Below are the code and all the weights of a small trained network. Each question names an input and a class and asks about switching units off, where a switched-off unit gives its printed mean instead of its output.

import numpy as np


def w(rows, s, z=0):
    codes = np.array(rows[::2]) - 128.0
    scale = np.full(codes.shape[1], s)
    scale[-1] = z or s
    return codes * scale


def f(y):
    return np.maximum(y, 0)


def log_softmax(a):
    a = a - a.max(-1, keepdims=True)
    return a - np.log(np.exp(a).sum(-1, keepdims=True))


def net(x, mask):
    res = np.array(x, float).reshape(1, 4) / 4 @ E
    y = f(res @ A[0][:, :-1].T + A[0][:, -1])
    res = res + np.where(mask, y, B[0][:, -1]) @ B[0][:, :-1]
    return log_softmax(res[-1] @ U[:, :-1].T + U[:, -1])


A, B = {}, {}
E = w([
[201,132,139,42,78,141,77,135,98],'x0',
[143,220,37,181,84,144,114,128,155],'x1',
[130,124,135,142,129,133,116,123,129],'x2',
[164,151,130,135,131,221,183,6,95],'x3',
],0.014)
A[0] = w([
[184,233,33,174,87,225,176,31,116,57],'n1',
[212,137,130,45,64,140,55,135,63,158],'n2',
[132,95,211,94,200,184,189,62,59,141],'n3',
[102,181,15,156,63,55,38,204,212,144],'n4',
[193,144,167,76,50,136,71,130,99,149],'n5',
[246,136,151,29,27,148,21,132,85,151],'n6',
[122,157,64,134,69,97,70,165,181,137],'n7',
[71,124,71,184,125,98,158,157,200,175],'n8',
[70,2,246,72,199,20,71,220,137,236],'n9',
[115,173,43,152,96,100,57,191,184,135],'n10',
[35,113,101,221,223,98,224,116,175,254],'n11',
[146,82,239,95,193,170,204,52,70,140],'n12',
],0.0064,0.0056)
B[0] = w([
[123,161,197,115,43,94,171,129,200,204],'n1',
[203,107,122,68,101,91,114,138,117,178],'n2',
[142,100,87,116,155,172,154,99,86,191],'n3',
[122,126,93,162,176,117,88,162,97,207],'n4',
[165,106,122,80,114,106,123,141,122,166],'n5',
[253,117,141,61,110,92,95,174,121,191],'n6',
[142,162,122,128,150,118,97,167,115,172],'n7',
[63,131,120,190,147,121,118,135,146,183],'n8',
[110,185,204,131,58,109,170,115,193,249],'n9',
[133,140,100,157,163,125,76,177,97,183],'n10',
[13,168,124,220,160,184,177,82,139,224],'n11',
[152,101,73,107,164,167,155,95,75,198],'n12',
],0.011,0.019)
U = w([
[69,183,202,168,68,127,181,98,243,249],'0',
[168,156,206,84,28,75,130,133,220,174],'1',
[77,142,55,185,230,127,87,141,120,156],'2',
[173,128,89,120,171,94,30,182,42,20],'3',
[97,107,94,149,225,194,168,59,59,95],'4',
[179,2,75,78,137,140,125,102,40,31],'5',
],0.0079,0.0014)

Each question gives the input, the list of numbers given to net, and the class t.
The units are the neurons (one row each of A and B). Each row of codes is followed by its name. A weight is (code - 128) times the scale printed after its matrix; where a second scale follows, it is the last column's (A, B and U).
mask holds one flag per neuron, in row order. A switched-off neuron (its flag False) gives its mean, the last column of its row in B, instead of its output. The means were averaged over made-up inputs and are rounded, as every weight is.
A unit's drop is (log p(t) with every unit on - log p(t) with that unit switched off) / (log p(t) with every unit on - log p(t) with every unit switched off).
The circuit of an input: a set's keep is (log p(t) with only the set's units on - log p(t) with every unit switched off) / (log p(t) with every unit on - log p(t) with every unit switched off). Starting from all 12 units, units are removed one at a time, each time the one whose removal leaves the highest keep (on an exact tie, the one counted first), for as long as the keep stays at least 0.8.
circuit, biggest first: the units of the circuit, biggest drop first
most important unit: the unit with the biggest drop
top k neurons: the k neurons with the biggest drops, biggest first
drop when u is switched off: that unit's drop, to one decimal
input [-7,5,-3,0], class 2: circuit, biggest first => [n9]
input [0,8,-6,-5], class 2: top 2 neurons => [n6 n8]
input [1,1,1,1], class 1: top 2 neurons => [n11 n12]
input [-2,1,6,-5], class 2: top 3 neurons => [n1 n4 n10]
input [6,1,5,-6], class 3: top 2 neurons => [n1 n4]
input [6,0,-3,8], class 5: top 3 neurons => [n9 n12 n3]
input [3,-4,5,1], class 5: top 3 neurons => [n1 n12 n3]
input [-4,-2,2,1], class 4: top 2 neurons => [n1 n9]
input [0,-6,2,3], class 4: top 2 neurons => [n6 n2]
input [4,7,5,1], class 1: top 3 neurons => [n1 n12 n3]
input [8,1,-1,-7], class 3: top 4 neurons => [n4 n1 n10 n7]
input [5,0,-8,6], class 5: top 2 neurons => [n9 n12]
input [-4,-8,-8,2], class 4: top 3 neurons => [n12 n3 n1]
input [-6,1,0,-7], class 2: circuit, biggest first => [n4]
input [0,-6,6,-6], class 0: top 3 neurons => [n6 n9 n2]
input [2,4,1,2], class 1: top 2 neurons => [n1 n11]
input [0,-7,-6,2], class 4: top 2 neurons => [n12 n6]
input [2,5,2,1], class 1: drop when n12 is switched off => 0.3
input [6,6,-1,-1], class 3: drop when n9 is switched off => 0.4
input [0,3,-4,-3], class 2: most important unit => n6
input [7,4,2,-1], class 3: drop when n9 is switched off => 0.5
input [2,5,5,-1], class 3: drop when n9 is switched off => 0.3
